[[ .71  .71  .18  .39 -.26 -.01  .71 -.59 -.32  .72  .24  .30  .00  .65
  -.53]
 [-.32 -.52 -.43  .03  .22  .60 -.50  .50  .21 -.49 -.51  .07  .59 -.57
   .56]
 [ .48  .48 -.06  .31 -.27  .23  .47 -.40 -.20  .50 -.04  .24  .23  .38
  -.31]
 [-.36 -.25  .53 -.27  .49 -.30 -.29  .40  .49 -.29  .54 -.21 -.30 -.15
   .23]
 [ .19  .07 -.38  .25 -.15  .54  .07 -.05 -.10  .10 -.41  .22  .53 -.04
   .07]
 [ .21  .33  .13  .08 -.13  .06  .29 -.21  .05  .32  .15  .04  .06  .26
  -.20]
 [ .61  .32 -.19  .51 -.09  .35  .39 -.29 -.40  .37 -.18  .47  .34  .27
  -.19]
 [-.64 -.55  .09 -.34  .41  .12 -.60  .63  .60 -.57  .05 -.27  .11 -.53
   .53]
 [ .36  .46  .05  .19 -.25  .13  .43 -.35 -.07  .47  .08  .12  .12  .37
  -.30]
 [-.69 -.81 -.16 -.24  .54  .36 -.82  .83  .52 -.81 -.24 -.14  .35 -.78
   .77]
 [-.27 -.03 -.37 -.14 -.30  .54 -.13  .08  .34 -.03 -.42 -.17  .52 -.21
   .19]
 [ .36 -.16  .13  .43  .56  .06 -.03  .20 -.27 -.13  .15  .48  .05 -.03
   .14]]	-.53

[[-.77 -.03  .01  .17  .06 -.45 -.09 -.45  .40]
 [ .82  .06 -.03 -.10 -.02  .52  .15  .50 -.45]
 [ .01  .60  .20  .81 -.06  .53  .82  .07 -.07]
 [-.21  .54  .53  .24 -.48  .11  .46 -.30  .39]
 [-.08  .33 -.05  .75  .19  .37  .57  .10 -.15]
 [-.13 -.43 -.69  .31  .75 -.09 -.18  .26 -.42]
 [ .73  .26  .11  .09 -.13  .63  .37  .42 -.36]
 [ .29  .49  .61 -.13 -.64  .30  .34 -.09  .24]
 [ .41 -.22 -.54  .25  .54  .30  .05  .53 -.63]
 [-.02  .35  .69 -.41 -.76 -.08  .05 -.37  .53]]	.40

[[-.09  .13 -.12  .13  .54 -.03  .07]
 [-.45  .67  .21 -.22 -.04  .28 -.54]
 [ .58  .32 -.63  .69  .30 -.66 -.16]
 [ .39  .33 -.01  .15 -.32 -.09 -.14]
 [ .12  .27 -.30  .32  .40 -.25 -.10]
 [-.37  .34  .63 -.54 -.37  .65 -.13]]	.07

[[ .69  .36  .55  .42  .31  .38 -.47 -.23 -.17 -.24 -.37 -.26 -.18]
 [ .54  .08  .31  .14  .50  .09 -.35  .01 -.46 -.32 -.26 -.32 -.51]
 [ .31 -.46 -.40 -.49  .32 -.48 -.36 -.23  .25  .35  .36  .34  .20]
 [ .25  .58  .65  .63 -.04  .60 -.21 -.15 -.22 -.32 -.42 -.33 -.23]
 [-.34  .10 -.13  .02 -.22  .07 -.14 -.43  .59  .52  .41  .51  .50]
 [-.39 -.09 -.12 -.08 -.09 -.09  .49  .47 -.49 -.35 -.12 -.33 -.46]
 [-.19 -.46 -.39 -.42 -.48 -.44  .46  .43  .16 -.03 -.10 -.03  .34]
 [ .04  .63  .56  .62 -.07  .62 -.29 -.35 -.01 -.12 -.23 -.13 -.05]
 [ .23 -.33 -.10 -.25  .00 -.30  .30  .54 -.40 -.41 -.34 -.41 -.24]]	-.18

[[-.17 -.56 -.44 -.56 -.43 -.39 -.36 -.19 -.41  .42  .38 -.58 -.41 -.10
  -.40]
 [-.62 -.26 -.52 -.09 -.54 -.29 -.42 -.46 -.49  .52  .57 -.31 -.48 -.46
  -.48]
 [ .26 -.20  .55  .04  .54  .49  .57 -.09  .56 -.39 -.44 -.14 -.33 -.43
  -.34]
 [-.42 -.59 -.57  .26 -.61 -.16 -.42 -.05 -.54  .25  .53 -.62 -.62 -.52
  -.63]
 [-.57  .26 -.29  .14 -.32 -.07 -.22 -.45 -.28  .58  .58  .24 -.15 -.29
  -.15]
 [ .02  .47 -.36 -.50 -.30 -.59 -.50  .04 -.39 -.32 -.55  .47  .51  .48
   .52]
 [ .36 -.33 -.42  .51 -.39 -.18 -.46  .66 -.46 -.65 -.32 -.32  .06  .20
   .05]]	-.40

[[ .57  .22  .55 -.54  .01  .46 -.52 -.15  .14  .20  .01  .59 -.41]
 [ .37 -.48 -.34 -.34  .17 -.03 -.57 -.29  .02 -.18 -.22  .09  .40]
 [ .66  .19  .53 -.43 -.36 -.10  .09  .32  .08 -.31 -.32  .03  .21]
 [ .33 -.08 -.52 -.36 -.38 -.07 -.30  .28  .18 -.37 -.40  .41  .27]
 [-.26 -.51 -.12 -.36 -.56  .36 -.27 -.06  .35  .28  .48  .38 -.60]
 [-.27 -.22  .16 -.22 -.42 -.16  .54  .17 -.15 -.09  .62 -.31  .17]
 [ .30  .07  .47  .36  .50 -.14 -.16 -.34 -.01 -.01  .23 -.35 -.39]
 [ .41 -.42 -.20  .02 -.40 -.28  .40 -.29 -.11 -.48  .73  .08  .34]
 [-.36 -.23  .05  .40  .01 -.23  .51  .25 -.04 -.13  .52  .18 -.35]
 [-.59 -.45  .21 -.25 -.49  .01  .44 -.27  .05  .25  .65  .09  .28]
 [ .10  .30  .49 -.42 -.37  .14 -.06  .31  .09  .45 -.17  .23 -.54]
 [-.18  .27  .09 -.45  .10  .41 -.39  .28  .18  .15 -.64  .12 -.41]]	-.41
---
3490,5525,5996,1717,3150,8481,6913 -> 3490
56,139,77,36,161,211,62 -> 56
6279,9912,4754,2506,8251,8035 -> 6279
-266,-573,-29,710,-388 -> -266
63,75,68,62,24,34,51 -> 63
453,-121,-691,672,201,-831 -> 453
40,3,25,-18,-5,9,-43 -> 40
117,121,82,225,15,188,253 -> 117
141,25,218,229 -> 141
